Below is a small trained network, with its code and all its weights. Each question gives an input and a class and asks what happens when units are switched off, that is, made to give their printed mean instead of their output.

import numpy as np


def w(rows, s, z=0):
    codes = np.array(rows[::2]) - 128.0
    scale = np.full(codes.shape[1], s)
    scale[-1] = z or s
    return codes * scale


def f(y):
    return np.maximum(y, 0)


def log_softmax(a):
    a = a - a.max(-1, keepdims=True)
    return a - np.log(np.exp(a).sum(-1, keepdims=True))


def net(x, mask):
    res = np.array(x, float).reshape(1, 8) / 4 @ E
    y = f(res @ A[0][:, :-1].T + A[0][:, -1])
    res = res + np.where(mask, y, B[0][:, -1]) @ B[0][:, :-1]
    return log_softmax(res[-1] @ U[:, :-1].T + U[:, -1])


A, B = {}, {}
E = w([
[157,255,145,87,122,56,149,87,135,165,93,179],'x0',
[111,192,155,98,132,101,186,212,165,165,196,74],'x1',
[184,96,168,133,196,176,158,139,65,120,206,92],'x2',
[89,188,153,239,82,159,98,108,100,168,148,102],'x3',
[146,99,92,95,124,40,29,168,149,179,215,205],'x4',
[140,141,82,140,125,100,91,83,158,202,133,118],'x5',
[65,147,131,183,119,138,129,157,152,183,183,36],'x6',
[205,240,149,219,52,121,198,144,193,79,160,151],'x7',
],0.0083)
A[0] = w([
[159,95,166,102,161,159,124,102,47,82,108,140,153],'N1',
[134,125,161,145,140,144,149,155,82,66,96,126,3],'N2',
[155,76,125,102,188,174,143,118,99,97,112,122,199],'N3',
[140,171,135,161,120,93,122,175,135,137,151,157,91],'N4',
[70,120,111,175,93,153,37,72,85,153,115,133,150],'N5',
[128,134,151,153,111,183,205,109,123,45,72,114,220],'N6',
[194,137,94,156,107,125,127,135,162,131,166,158,85],'N7',
[85,131,104,142,102,125,91,107,143,140,82,85,212],'N8',
[112,124,169,189,141,204,146,153,85,149,202,43,142],'N9',
[149,106,90,146,97,143,100,87,126,117,107,141,117],'N10',
[121,8,79,115,148,126,54,174,123,100,157,153,198],'N11',
],0.012,0.0036)
B[0] = w([
[138,112,125,75,210,57,141,62,62,54,79,139,207],'N1',
[142,156,176,115,71,91,122,99,161,107,138,100,167],'N2',
[70,63,110,88,169,129,129,71,90,169,45,131,214],'N3',
[117,84,160,89,140,181,153,83,56,102,93,107,192],'N4',
[47,108,129,48,191,163,147,157,103,176,66,92,199],'N5',
[155,240,173,96,30,158,35,154,215,170,213,106,230],'N6',
[159,133,170,144,138,150,166,34,92,81,181,139,186],'N7',
[106,97,112,90,191,130,129,128,83,192,105,186,181],'N8',
[79,204,142,101,70,145,148,247,148,188,218,56,235],'N9',
[148,123,91,100,154,166,109,132,124,160,181,188,169],'N10',
[149,130,97,168,110,246,144,217,146,255,162,212,249],'N11',
],0.009,0.016)
U = w([
[54,98,144,34,152,91,110,124,109,124,100,40,116],'0',
[211,170,145,138,83,101,101,2,130,23,147,153,135],'1',
[129,189,116,88,73,189,107,228,148,198,180,147,204],'2',
[72,94,25,198,161,79,128,155,221,114,123,34,37],'3',
[169,119,120,187,97,135,169,124,86,112,193,130,2],'4',
[197,137,74,196,69,18,84,115,148,122,23,102,37],'5',
[83,26,78,93,248,168,149,78,66,162,29,151,191],'6',
[106,76,76,192,116,72,67,146,145,55,120,78,23],'7',
],0.0077,0.0039)

Each question gives the input, the list of numbers given to net, and the class t.
The units are the neurons (one row each of A and B). Each row of codes is followed by its name. A weight is (code - 128) times the scale printed after its matrix; where a second scale follows, it is the last column's (A, B and U).
mask holds one flag per neuron, in row order. A switched-off neuron (its flag False) gives its mean, the last column of its row in B, instead of its output. The means were averaged over made-up inputs and are rounded, as every weight is.
A unit's drop is (log p(t) with every unit on - log p(t) with that unit switched off) / (log p(t) with every unit on - log p(t) with every unit switched off).
The circuit of an input: a set's keep is (log p(t) with only the set's units on - log p(t) with every unit switched off) / (log p(t) with every unit on - log p(t) with every unit switched off). Starting from all 11 units, units are removed one at a time, each time the one whose removal leaves the highest keep (on an exact tie, the one counted first), for as long as the keep stays at least 0.8.
units of the circuit, in order: the units of the circuit, biggest drop first
unit that matters most: the unit with the biggest drop
k most important neurons: the k neurons with the biggest drops, biggest first
drop of u: that unit's drop, to one decimal
input [3,7,-7,-6,-1,3,-8,3], class 1: units of the circuit, in order : [N11, N9]
input [-5,-1,6,2,-3,-3,-2,-5], class 2: 4 most important neurons : [N9, N11, N6, N4]
input [-4,3,-5,8,7,-1,-2,-5], class 6: 4 most important neurons : [N6, N9, N5, N8]
input [-7,-3,-1,4,-8,-8,-4,-4], class 2: 2 most important neurons : [N6, N9]
input [2,-7,7,2,-7,0,-8,-2], class 1: 2 most important neurons : [N6, N2]
input [8,-6,3,3,6,0,2,-1], class 6: units of the circuit, in order : [N6]
input [-7,0,5,-8,-5,-6,4,-8], class 2: 4 most important neurons : [N11, N9, N6, N2]
input [3,4,-5,-8,1,-7,2,-4], class 6: 3 most important neurons : [N6, N9, N2]
input [4,2,4,3,4,-4,-1,1], class 4: 2 most important neurons : [N6, N11]
input [-5,-6,-1,-2,-1,-5,-3,6], class 1: 2 most important neurons : [N9, N1]
input [-1,6,-1,-8,-6,1,-5,-3], class 0: 3 most important neurons : [N6, N11, N8]
input [1,-3,1,3,7,5,-8,-3], class 6: 3 most important neurons : [N6, N9, N5]
input [-8,-6,7,3,-6,-2,6,-6], class 2: 2 most important neurons : [N9, N11]
input [-6,0,-2,-4,-7,0,-7,7], class 1: unit that matters most : N11
input [-5,-4,-6,1,3,5,6,8], class 6: drop of N6 : 0.1
input [0,-6,6,-4,-2,-8,-6,5], class 1: drop of N10 : 0.0
input [4,-7,5,-2,-7,-8,7,-3], class 0: drop of N1 : 2.0
